Where the symbols take the nodes:
z301: w>z391, e>z421, t>z645, g>z581, x>z537, q>z315
z647: w>z606, e>z695, t>z230, g>z987, x>z34, q>z882
z989: w>z736, e>z213, t>z637, g>z103, x>z695, q>z897
z96: w>z870, e>z897, t>z969, g>z606, x>z882, q>z230
z308: w>z319, e>z802, t>z184, g>z129, x>z594, q>z152
z801: w>z421, e>z883, t>z358, g>z752, x>z514, q>z206
z514: w>z801, e>z994, t>z421, g>z645, x>z359, q>z752
z946: w>z229, e>z637, t>z103, g>z870, x>z230, q>z969
z649: w>z546, e>z882, t>z7, g>z674, x>z162, q>z931
z129: w>z152, e>z13, t>z506, g>z594, x>z349, q>z308
z359: w>z514, e>z221, t>z801, g>z391, x>z315, q>z645
z528: w>z537, e>z514, t>z301, g>z802, x>z13, q>z193
z637: w>z789, e>z129, t>z700, g>z648, x>z736, q>z930
z319: w>z184, e>z193, t>z361, g>z152, x>z308, q>z506
z7: w>z34, e>z870, t>z647, g>z959, x>z546, q>z551
z391: w>z645, e>z358, t>z752, g>z315, x>z301, q>z359
z648: w>z930, e>z594, t>z368, g>z736, x>z897, q>z637
z349: w>z129, e>z361, t>z152, g>z176, x>z213, q>z594
z152: w>z506, e>z528, t>z981, g>z308, x>z129, q>z319
z581: w>z315, e>z206, t>z359, g>z537, x>z193, q>z301
z931: w>z959, e>z606, t>z551, g>z649, x>z674, q>z546
z752: w>z206, e>z251, t>z997, g>z514, x>z645, q>z801
z987: w>z882, e>z229, t>z96, g>z34, x>z551, q>z647
z870: w>z969, e>z648, t>z695, g>z230, x>z96, q>z946
z606: w>z230, e>z989, t>z946, g>z882, x>z647, q>z96
z498: w>z623, e>z674, t>z680, g>z985, x>z438, q>z458
z229: w>z103, e>z789, t>z897, g>z969, x>z946, q>z695
z882: w>z96, e>z103, t>z870, g>z647, x>z987, q>z606
z13: w>z528, e>z359, t>z537, g>z739, x>z361, q>z802
z930: w>z368, e>z308, t>z213, g>z637, x>z648, q>z789
z736: w>z637, e>z349, t>z789, g>z897, x>z989, q>z648
z594: w>z308, e>z739, t>z319, g>z349, x>z176, q>z129
z315: w>z359, e>z997, t>z514, g>z301, x>z581, q>z391
z213: w>z349, e>z184, t>z129, g>z700, x>z368, q>z176
z458: w>z150, e>z649, t>z544, g>z498, x>z985, q>z623
z424: w>z162, e>z551, t>z649, g>z544, x>z680, q>z348
z361: w>z13, e>z315, t>z528, g>z981, x>z184, q>z739
z551: w>z987, e>z946, t>z882, g>z7, x>z959, q>z34
z34: w>z647, e>z969, t>z606, g>z551, x>z7, q>z987
z230: w>z946, e>z736, t>z229, g>z96, x>z606, q>z870
z348: w>z674, e>z34, t>z931, g>z424, x>z544, q>z162
z959: w>z551, e>z230, t>z987, g>z546, x>z931, q>z7
z985: w>z458, e>z162, t>z150, g>z438, x>z871, q>z498
z544: w>z348, e>z7, t>z674, g>z680, x>z150, q>z424
z789: w>z700, e>z152, t>z176, g>z930, x>z637, q>z368
z221: w>z994, e>z498, t>z883, g>z358, x>z997, q>z51
z358: w>z51, e>z985, t>z251, g>z997, x>z421, q>z221
z883: w>z871, e>z680, t>z985, g>z251, x>z994, q>z39
z150: w>z544, e>z546, t>z348, g>z623, x>z458, q>z680
z871: w>z985, e>z424, t>z458, g>z39, x>z883, q>z438
z645: w>z752, e>z51, t>z206, g>z359, x>z391, q>z514
z176: w>z594, e>z981, t>z308, g>z213, x>z700, q>z349
z695: w>z989, e>z368, t>z736, g>z229, x>z969, q>z103
z994: w>z883, e>z623, t>z871, g>z51, x>z221, q>z251
z51: w>z251, e>z458, t>z39, g>z221, x>z358, q>z994
z981: w>z739, e>z301, t>z802, g>z184, x>z506, q>z361
z506: w>z981, e>z537, t>z739, g>z319, x>z152, q>z184
z969: w>z695, e>z930, t>z989, g>z946, x>z870, q>z229
z251: w>z39, e>z150, t>z438, g>z994, x>z51, q>z883
z802: w>z193, e>z645, t>z581, g>z13, x>z739, q>z528
z674: w>z931, e>z647, t>z959, g>z162, x>z348, q>z649
z368: w>z213, e>z319, t>z349, g>z789, x>z930, q>z700
z546: w>z7, e>z96, t>z34, g>z931, x>z649, q>z959
z421: w>z358, e>z871, t>z51, g>z206, x>z801, q>z997
z997: w>z221, e>z438, t>z994, g>z421, x>z206, q>z358
z438: w>z498, e>z348, t>z623, g>z871, x>z39, q>z985
z206: w>z997, e>z39, t>z221, g>z801, x>z752, q>z421
z162: w>z649, e>z987, t>z546, g>z348, x>z424, q>z674
z623: w>z680, e>z931, t>z424, g>z458, x>z498, q>z150
z700: w>z176, e>z506, t>z594, g>z368, x>z789, q>z213
z103: w>z897, e>z700, t>z648, g>z695, x>z229, q>z989
z537: w>z301, e>z801, t>z391, g>z193, x>z528, q>z581
z680: w>z424, e>z959, t>z162, g>z150, x>z623, q>z544
z739: w>z802, e>z391, t>z193, g>z361, x>z981, q>z13
z193: w>z581, e>z752, t>z315, g>z528, x>z802, q>z537
z184: w>z361, e>z581, t>z13, g>z506, x>z319, q>z981
z39: w>z438, e>z544, t>z498, g>z883, x>z251, q>z871
z897: w>z648, e>z176, t>z930, g>z989, x>z103, q>z736

The rows follow the links: the fewer symbols apart two nodes are, the more alike their rows tend to be.

Each row is also shifted at random along 3 hidden directions that mean nothing.

Name the node of each row.
(15, -7, -23, -13, 19, -41, 3, 4, -9, 20, -41, -35, 27, 13, -41, -13, 10, 0, -18, -25, -7, 45, 8, 38, 4, 5, 10, 11, 6, -13, 28, -9, 0, -30, -6, -8, 14, 5, -2, 12, -27)
node: z308
(-17, -16, 23, 8, 16, -12, -9, 7, 16, -23, 36, 31, -14, -7, 39, -9, -21, -35, 19, 41, 24, -40, 9, -40, -28, -24, -19, -16, -27, 13, -29, 12, -3, 4, -12, 4, -10, -5, -6, -3, 33)
node: z674
(143, -6, 32, 45, 28, -24, 15, 38, 4, -5, 8, 3, 17, 14, 3, 12, -36, 21, 41, -15, -1, -2, 7, -18, -6, -27, 12, -1, 36, -8, 4, 13, 5, -36, -18, 18, -9, -20, 24, -18, -17)
node: z424
(-63, 36, 37, 17, -14, 41, 21, 17, -1, -5, 24, 2, -11, 20, 33, 23, -33, 28, 23, -9, -23, -21, -12, -38, 13, -10, 20, 16, 7, -15, 7, 1, 11, 4, -15, 14, -23, -11, 16, -45, -1)
node: z251
(-18, 22, -22, -34, -1, 2, 3, 2, 2, 19, -18, -36, 4, -1, -28, -15, 3, -6, -25, -10, -2, 37, 10, 28, 2, 10, 16, 15, -18, -14, 25, -18, -3, 0, -18, 1, 25, 11, -7, -9, -11)
node: z506
(-92, 12, -8, -19, 5, -13, 13, 1, 3, 5, -11, -19, 10, 34, 8, -3, -23, -16, -19, -1, -25, -4, -21, -14, 5, 5, 21, 32, -37, -2, 28, -6, 2, 12, -21, -1, -9, 27, 0, -31, -1)
node: z315
(-87, 6, 46, 10, 9, 17, -8, 13, 6, -18, 40, 24, -22, -4, 52, -1, -19, -16, 30, 34, 9, -30, 11, -44, -14, -30, -20, -14, -12, -9, -33, 7, 2, 1, -13, 5, -21, -26, 0, -12, 30)
node: z162
(71, -1, -32, 7, -20, -1, 24, 3, 1, -6, -6, -1, 19, 9, -15, 17, -25, 25, -4, -27, -10, -25, -33, -8, 7, 21, 37, 27, -4, 39, 26, 15, 4, 11, 6, 6, 4, 36, 19, -21, -23)
node: z801
(81, 19, 41, 29, -11, 48, -4, -13, 17, 7, 22, 17, -34, 2, 40, 14, 2, -12, -3, 26, -23, -20, -16, -32, 17, 7, -16, -13, 5, -27, -25, -19, 0, 43, 3, 2, -17, 4, 2, -15, 38)
node: z544
(46, 22, -19, -33, -19, 45, -13, -10, 7, 19, -4, -21, -22, -45, -25, -14, 32, 0, -19, 7, 23, 41, 32, 42, -2, 14, -3, -14, -2, -15, -2, -23, -9, 15, 1, 4, 38, -14, -17, 13, 1)
node: z789
(-6, 10, -33, -45, -20, 30, -24, -29, 12, 11, -2, -6, -30, -41, -11, -25, 38, -34, -39, 32, 23, 20, 20, 30, -9, 20, -17, -15, -37, -1, -14, -26, -12, 39, 8, -9, 36, 9, -29, 22, 25)
node: z368
(-16, 1, 15, 0, 15, -3, -14, -1, -11, 15, -13, -15, -3, -9, -14, -12, 35, 2, 3, -1, 2, 45, 31, 32, 7, -11, -24, -22, 30, -36, -9, -12, -2, -27, 1, -6, 4, -35, -10, 30, -3)
node: z897
(106, 8, 14, 0, 5, 25, -15, 3, 14, 7, 13, 1, -25, -36, 0, -10, 15, -11, 5, 24, 23, 19, 31, 10, -13, -8, -19, -27, 8, -18, -22, -16, -7, 3, -5, 9, 21, -23, -9, 12, 17)
node: z96
(139, -34, 14, 44, 30, -50, 8, 11, 6, -10, -4, 17, 23, 28, 9, 9, -26, -6, 17, -3, -10, -28, -21, -26, 1, -10, 3, -1, 13, 15, -2, 17, 1, -10, 0, -1, -20, 16, 15, -3, 0)
node: z150
(-29, 14, 35, 43, -26, 43, 17, 12, -15, -15, 27, 25, -6, 4, 26, 39, -10, 58, 44, -28, -12, -30, -14, -30, 17, -10, 5, -3, 52, 4, -8, 20, 12, -10, 20, 10, -29, -29, 24, -15, -13)
node: z498
(-7, -28, 6, -2, 6, -10, -26, -21, 21, -25, 32, 45, -25, -16, 44, -14, 0, -59, -1, 64, 25, -55, -2, -37, -28, -6, -31, -29, -45, 28, -45, 6, -8, 39, 9, -8, -5, 16, -18, 16, 53)
node: z931
(-20, 8, 23, 27, 5, -1, 24, 14, -7, 0, -5, 0, 13, 39, 17, 22, -31, 25, 14, -23, -34, -17, -29, -27, 19, -3, 22, 22, 16, -7, 17, 8, 13, -10, -6, 6, -31, 7, 20, -31, -14)
node: z221
(47, 34, 42, 7, -15, 75, -22, -21, 13, 20, 21, 7, -54, -28, 32, -1, 39, -15, -7, 35, 0, 18, 20, 0, 16, 4, -40, -36, 11, -53, -38, -34, -4, 39, 6, 0, 3, -31, -17, 10, 43)
node: z882
(2, -12, 24, 26, -8, 19, -13, -5, -6, -15, 24, 31, -17, -19, 25, 9, 17, 3, 23, 15, 12, -22, 7, -13, -4, -10, -29, -28, 25, 3, -35, 10, -1, 1, 22, -3, -15, -25, 0, 23, 18)
node: z959
(-48, 42, -34, -41, -47, 65, 1, -21, 5, 17, -4, -19, -29, -27, -8, 0, 22, 7, -37, -1, -3, 11, -3, 21, 12, 36, 14, 12, -28, -1, 9, -25, -3, 46, 7, -1, 25, 20, -14, -11, 5)
node: z361
(-40, -13, -29, -30, 3, -18, -19, -37, 1, 21, -30, -13, -1, 6, -16, -24, 35, -45, -52, 18, -10, 20, -6, 24, 6, 26, -16, -1, -35, -8, 5, -24, -7, 27, 6, -22, 10, 30, -23, 24, 17)
node: z129
(9, 65, -24, -37, -60, 101, 5, -17, 5, 28, -4, -31, -37, -36, -22, 9, 29, 33, -32, -15, -10, 33, 3, 35, 26, 39, 20, 10, 1, -22, 14, -36, 0, 45, 9, 6, 34, 5, -7, -20, -4)
node: z981
(50, 0, -1, -8, -5, 25, -32, -39, 5, 21, -9, 1, -32, -22, -2, -17, 57, -38, -38, 33, -1, 26, 12, 28, 13, 20, -38, -30, -5, -28, -27, -33, -10, 37, 18, -17, 12, 1, -26, 38, 35)
node: z989
(-49, -49, -51, -39, 23, -73, -26, -32, 4, 0, -31, 0, 19, 6, -23, -33, 23, -64, -47, 30, 11, -2, -2, 23, -19, 15, -17, -5, -58, 28, -1, -4, -12, 12, 7, -26, 13, 40, -27, 42, 17)
node: z349
(21, -11, -42, -25, 5, -39, 15, 7, 20, -9, -9, -5, 21, 17, -5, -9, -43, -27, -22, 5, -1, -30, -27, -18, -19, 11, 33, 34, -61, 41, 29, 8, -4, 20, -22, 4, 9, 56, 3, -30, -2)
node: z645
(-51, -34, 1, 4, 26, -45, -14, 18, -19, -21, 6, 11, 23, -19, -17, -11, 9, 8, 36, -3, 39, 12, 37, 21, -29, -34, -20, -24, 29, 12, -15, 28, -4, -62, 5, -1, 3, -43, -4, 38, -19)
node: z969
(8, -8, -49, -22, -17, -13, 5, -19, -1, 8, -25, -13, 15, 7, -30, -2, 6, -3, -34, -17, -8, -2, -23, 21, 6, 30, 22, 22, -20, 30, 25, 0, -2, 16, 12, -7, 14, 41, -1, 3, -13)
node: z802
(110, 19, 36, 43, -30, 75, -3, -5, -11, 6, 17, 16, -29, -31, 5, 30, 39, 53, 28, -17, -6, 12, 9, 11, 26, 6, -19, -33, 77, -24, -27, -7, 5, 5, 33, 4, -8, -45, 10, 16, -1)
node: z7
(2, -35, 34, 32, 39, -53, -11, 14, -10, -11, 6, 21, 17, 13, 9, -4, 0, -11, 31, 9, 8, -1, 17, -7, -13, -32, -29, -23, 27, -6, -21, 18, 0, -42, 0, -3, -21, -30, 5, 25, 3)
node: z34

From each start, follow one symbol. Which node do you reach?
Answer with the node's name.
start (54, -10, 20, 44, -6, 4, 12, 5, -6, -15, 13, 24, 4, 13, 16, 24, -12, 27, 26, -14, -14, -32, -22, -25, 10, -4, 4, -1, 31, 15, -5, 20, 8, -3, 17, 3, -25, -4, 20, -7, -5)
e	z649
start (-10, 31, -25, -30, -13, 22, 15, 9, -3, 18, -18, -36, 1, -10, -34, -4, 1, 24, -15, -24, 3, 39, 14, 32, 6, 12, 28, 20, 1, -11, 31, -12, 2, -9, -13, 8, 27, -1, -1, -14, -28)
x	z319
start (-109, 37, 2, -10, -16, 25, 24, 21, -8, 0, 6, -22, 4, 16, 2, 15, -32, 36, 10, -28, -16, 0, -8, -11, 9, -1, 34, 32, -2, -3, 30, 3, 11, -11, -19, 15, -7, -3, 15, -42, -25)
x	z315
start (47, -37, -59, -40, 20, -58, -18, -11, 11, -3, -22, -6, 18, -22, -36, -35, 10, -49, -32, 20, 36, 11, 18, 33, -34, 10, -6, -6, -45, 35, 1, 1, -14, 2, -3, -10, 38, 31, -21, 34, 3)
t	z594
start (-61, 20, -6, 3, -16, 11, 23, 4, -21, 14, -23, -25, 16, 26, -18, 16, 3, 44, -7, -46, -34, 21, -18, 13, 28, 13, 25, 26, 25, -13, 33, -2, 10, -14, 2, 1, -12, 3, 14, -15, -33)
t	z391
start (40, 8, 3, 20, -14, 14, 14, -12, 6, 9, -6, 4, 2, 30, 15, 20, -13, 8, -14, -10, -37, -23, -43, -23, 27, 19, 15, 19, -3, 2, 11, -3, 5, 30, 8, -2, -21, 33, 12, -25, 2)
q	z221
start (-30, 44, 27, 38, -44, 69, 33, 7, -27, 10, 2, -6, -3, 17, 6, 49, -4, 87, 25, -61, -44, 0, -28, -8, 46, 11, 26, 18, 68, -18, 21, 6, 20, -8, 20, 8, -29, -22, 32, -30, -35)
e	z438
start (2, 30, -12, -5, -23, 29, 13, -16, 1, 25, -23, -25, -3, 21, -8, 12, 8, 11, -33, -21, -40, 14, -30, 8, 34, 30, 20, 25, -8, -15, 26, -23, 6, 28, -1, -4, 1, 30, 2, -21, -6)
q	z301
start (52, -17, -40, -1, 8, -51, 20, 4, -10, 9, -42, -24, 43, 30, -45, 4, -11, 17, -14, -45, -16, 11, -21, 22, 8, 14, 34, 31, 6, 21, 44, 10, 4, -22, 4, -5, 3, 31, 13, -4, -40)
e	z752
start (-73, -37, -42, -35, 19, -62, -18, -5, -7, -11, -17, -3, 22, -8, -27, -27, 12, -30, -15, 9, 30, 10, 20, 26, -29, -6, -9, -4, -28, 30, 1, 12, -9, -23, 4, -11, 17, 8, -19, 37, -5)
t	z129
start (-26, 33, -9, -17, -17, 27, 18, 4, 8, 13, -5, -21, -4, 16, -1, 5, -18, 8, -18, -11, -22, 0, -20, -8, 13, 16, 28, 29, -24, -6, 27, -11, 5, 24, -16, 6, 5, 25, 4, -37, -3)
q	z359
start (65, 5, 43, 33, 10, 19, -8, 4, -6, 8, 9, 7, -14, -8, 9, 6, 21, 13, 22, 0, -3, 19, 19, 5, 11, -14, -26, -28, 47, -37, -24, -9, 2, -16, 6, 2, -12, -42, 2, 16, 7)
q	z647
start (21, -43, 20, 25, 29, -42, -21, -8, 0, -17, 5, 29, 5, 5, 18, -9, 7, -34, 12, 28, 9, -18, 4, -14, -12, -16, -34, -28, 4, 4, -30, 11, -4, -9, 11, -12, -19, -8, -7, 31, 25)
t	z882
start (-68, -11, -50, -37, -12, -16, 2, -20, 1, -1, -15, -4, 10, 1, -18, -13, 1, -19, -35, 2, 3, -11, -19, 9, -7, 23, 14, 18, -45, 35, 15, 0, -6, 23, 7, -14, 10, 41, -9, 5, -2)
q	z802
start (18, 4, 33, 38, -16, 32, 4, -11, -1, -6, 17, 26, -15, 11, 35, 24, 0, 12, 12, 3, -23, -34, -25, -34, 20, 3, -12, -8, 22, -6, -18, 3, 5, 22, 17, -1, -29, -3, 11, -6, 18)
q	z150
start (77, -5, -5, 1, -14, 25, -23, -29, -2, 13, -7, 6, -20, -31, -12, -7, 53, -7, -16, 11, 9, 25, 19, 33, 6, 17, -30, -33, 22, -12, -26, -18, -5, 18, 27, -11, 17, -15, -15, 43, 14)
q	z103
start (-5, -6, 5, 11, -14, 10, 7, -2, 10, -22, 28, 30, -6, 4, 30, 14, -26, -2, 15, 13, 3, -53, -24, -41, -6, 1, 6, 4, -15, 30, -12, 16, 2, 22, 4, 4, -14, 15, 7, -18, 16)
x	z39
